Here is a tiny trained network, its code and every weight. The questions are about switching its units off for an input and a class, where a switched-off unit gives its printed mean instead of its output.

import numpy as np


def w(rows, s, z=0):
    codes = np.array(rows[::2]) - 128.0
    scale = np.full(codes.shape[1], s)
    scale[-1] = z or s
    return codes * scale


def norm(h):
    return h / np.sqrt((h * h).mean(-1, keepdims=True) + 1e-5)


def f(y):
    return np.maximum(y, 0)


def log_softmax(a):
    a = a - a.max(-1, keepdims=True)
    return a - np.log(np.exp(a).sum(-1, keepdims=True))


def net(x, mask):
    res = np.array(x, float).reshape(1, 3) / 4 @ E
    u = 0
    for l in range(3):
        y = f(norm(res) @ A[l][:, :-1].T + A[l][:, -1])
        res = res + np.where(mask[u : u + 8], y, B[l][:, -1]) @ B[l][:, :-1]
        u += 8
    return log_softmax(norm(res)[-1] @ U[:, :-1].T + U[:, -1])


A, B = {}, {}
E = w([
[128,73,153,144,159],'x0',
[255,100,116,105,32],'x1',
[132,59,35,203,78],'x2',
],0.0083)
A[0] = w([
[103,157,114,165,88,2],'L0N0',
[216,218,97,87,1,97],'L0N1',
[183,243,144,206,35,40],'L0N2',
[48,79,78,160,53,70],'L0N3',
[74,98,247,109,174,106],'L0N4',
[44,115,236,178,198,209],'L0N5',
[225,156,191,235,190,100],'L0N6',
[171,114,222,39,141,124],'L0N7',
],0.005,0.002)
B[0] = w([
[112,230,215,151,23,134],'L0N0',
[93,119,195,147,56,237],'L0N1',
[158,67,158,219,97,173],'L0N2',
[153,148,253,168,98,190],'L0N3',
[30,85,124,167,170,209],'L0N4',
[169,151,52,118,85,254],'L0N5',
[110,110,86,32,86,149],'L0N6',
[120,133,184,107,37,212],'L0N7',
],0.0058,0.0044)
A[1] = w([
[133,145,94,2,233,183],'L1N0',
[199,187,188,128,149,54],'L1N1',
[126,203,95,100,78,251],'L1N2',
[99,132,66,108,50,112],'L1N3',
[13,112,244,128,217,231],'L1N4',
[200,145,137,186,146,127],'L1N5',
[83,70,37,20,154,151],'L1N6',
[177,145,219,113,251,97],'L1N7',
],0.0072,0.0019)
B[1] = w([
[119,58,109,84,108,172],'L1N0',
[255,134,176,94,78,153],'L1N1',
[54,211,199,190,90,185],'L1N2',
[119,108,193,160,179,169],'L1N3',
[217,126,122,115,130,255],'L1N4',
[51,64,75,206,64,150],'L1N5',
[193,128,105,64,180,155],'L1N6',
[139,111,134,228,32,160],'L1N7',
],0.0073,0.0065)
A[2] = w([
[146,115,66,40,178,246],'L2N0',
[89,211,78,131,217,128],'L2N1',
[156,2,163,122,186,250],'L2N2',
[142,118,97,145,45,132],'L2N3',
[87,70,124,136,195,150],'L2N4',
[106,199,129,51,123,196],'L2N5',
[200,90,103,110,115,67],'L2N6',
[48,120,214,154,167,205],'L2N7',
],0.0097,0.0017)
B[2] = w([
[76,173,168,72,140,192],'L2N0',
[61,86,166,144,139,217],'L2N1',
[180,228,46,149,186,255],'L2N2',
[74,105,110,118,207,246],'L2N3',
[254,121,116,16,36,202],'L2N4',
[114,33,136,118,87,201],'L2N5',
[85,152,129,70,176,186],'L2N6',
[159,195,85,117,172,210],'L2N7',
],0.0079,0.0051)
U = w([
[127,86,106,99,134,1],'0',
[133,41,124,182,67,141],'1',
[188,84,7,166,177,135],'2',
[140,66,131,112,164,9],'3',
[92,171,116,162,142,167],'4',
[180,176,87,65,194,181],'5',
[51,86,160,54,168,126],'6',
[168,105,216,82,68,167],'7',
],0.017,0.0075)

Each question gives the input, the list of numbers given to net, and the class t.
The units are the neurons (one row each of A and B). Each row of codes is followed by its name. A weight is (code - 128) times the scale printed after its matrix; where a second scale follows, it is the last column's (A, B and U).
mask holds one flag per neuron, layer by layer. A switched-off neuron (its flag False) gives its mean, the last column of its row in B, instead of its output. The means were averaged over made-up inputs and are rounded, as every weight is.
A unit's drop is (log p(t) with every unit on - log p(t) with that unit switched off) / (log p(t) with every unit on - log p(t) with every unit switched off).
The circuit of an input: a set's keep is (log p(t) with only the set's units on - log p(t) with every unit switched off) / (log p(t) with every unit on - log p(t) with every unit switched off). Starting from the 12 units with the biggest drops (on a tie, the unit counted first), units are removed one at a time, each time the one whose removal leaves the highest keep (on an exact tie, the one counted first), for as long as the keep stays at least 0.8.
units of the circuit, in order: the units of the circuit, biggest drop first
most important unit: the unit with the biggest drop
top k neurons: the k neurons with the biggest drops, biggest first
k most important neurons of layer l: the k neurons of layer l with the biggest drops, biggest first
drop of u: that unit's drop, to one decimal
input [-5,5,0], class 1: units of the circuit, in order : [L0N2 L2N4 L1N5]
input [0,0,1], class 2: units of the circuit, in order : [L0N7]
input [-3,-3,6], class 4: top 3 neurons : [L0N0 L0N4 L0N3]
input [-6,1,2], class 1: top 3 neurons : [L0N2 L2N2 L2N0]
input [-8,-1,1], class 4: top 2 neurons : [L2N7 L2N4]
input [2,2,1], class 2: top 2 neurons : [L1N4 L2N0]
input [3,-2,-4], class 5: top 2 neurons : [L0N4 L2N2]
input [8,2,-2], class 5: top 2 neurons : [L2N2 L0N6]
input [2,-3,-7], class 7: top 4 neurons : [L0N7 L0N5 L1N7 L1N3]
input [-2,-1,-1], class 6: top 2 neurons : [L0N1 L0N3]
input [1,0,0], class 5: top 2 neurons : [L1N3 L2N2]
input [-6,2,0], class 1: top 2 neurons : [L0N2 L2N2]
input [3,-8,4], class 2: 2 most important neurons of layer 2 : [L2N6 L2N1]
input [-3,3,3], class 1: top neuron : [L2N2]
input [-5,0,1], class 4: 3 most important neurons of layer 2 : [L2N7 L2N4 L2N5]
input [-4,8,2], class 1: 2 most important neurons of layer 1 : [L1N5 L1N4]
input [6,-8,6], class 2: drop of L1N7 : -0.1
input [6,6,6], class 2: drop of L2N2 : 0.3
input [5,4,1], class 2: drop of L2N0 : 0.2
input [-8,-3,-7], class 7: most important unit : L2N5
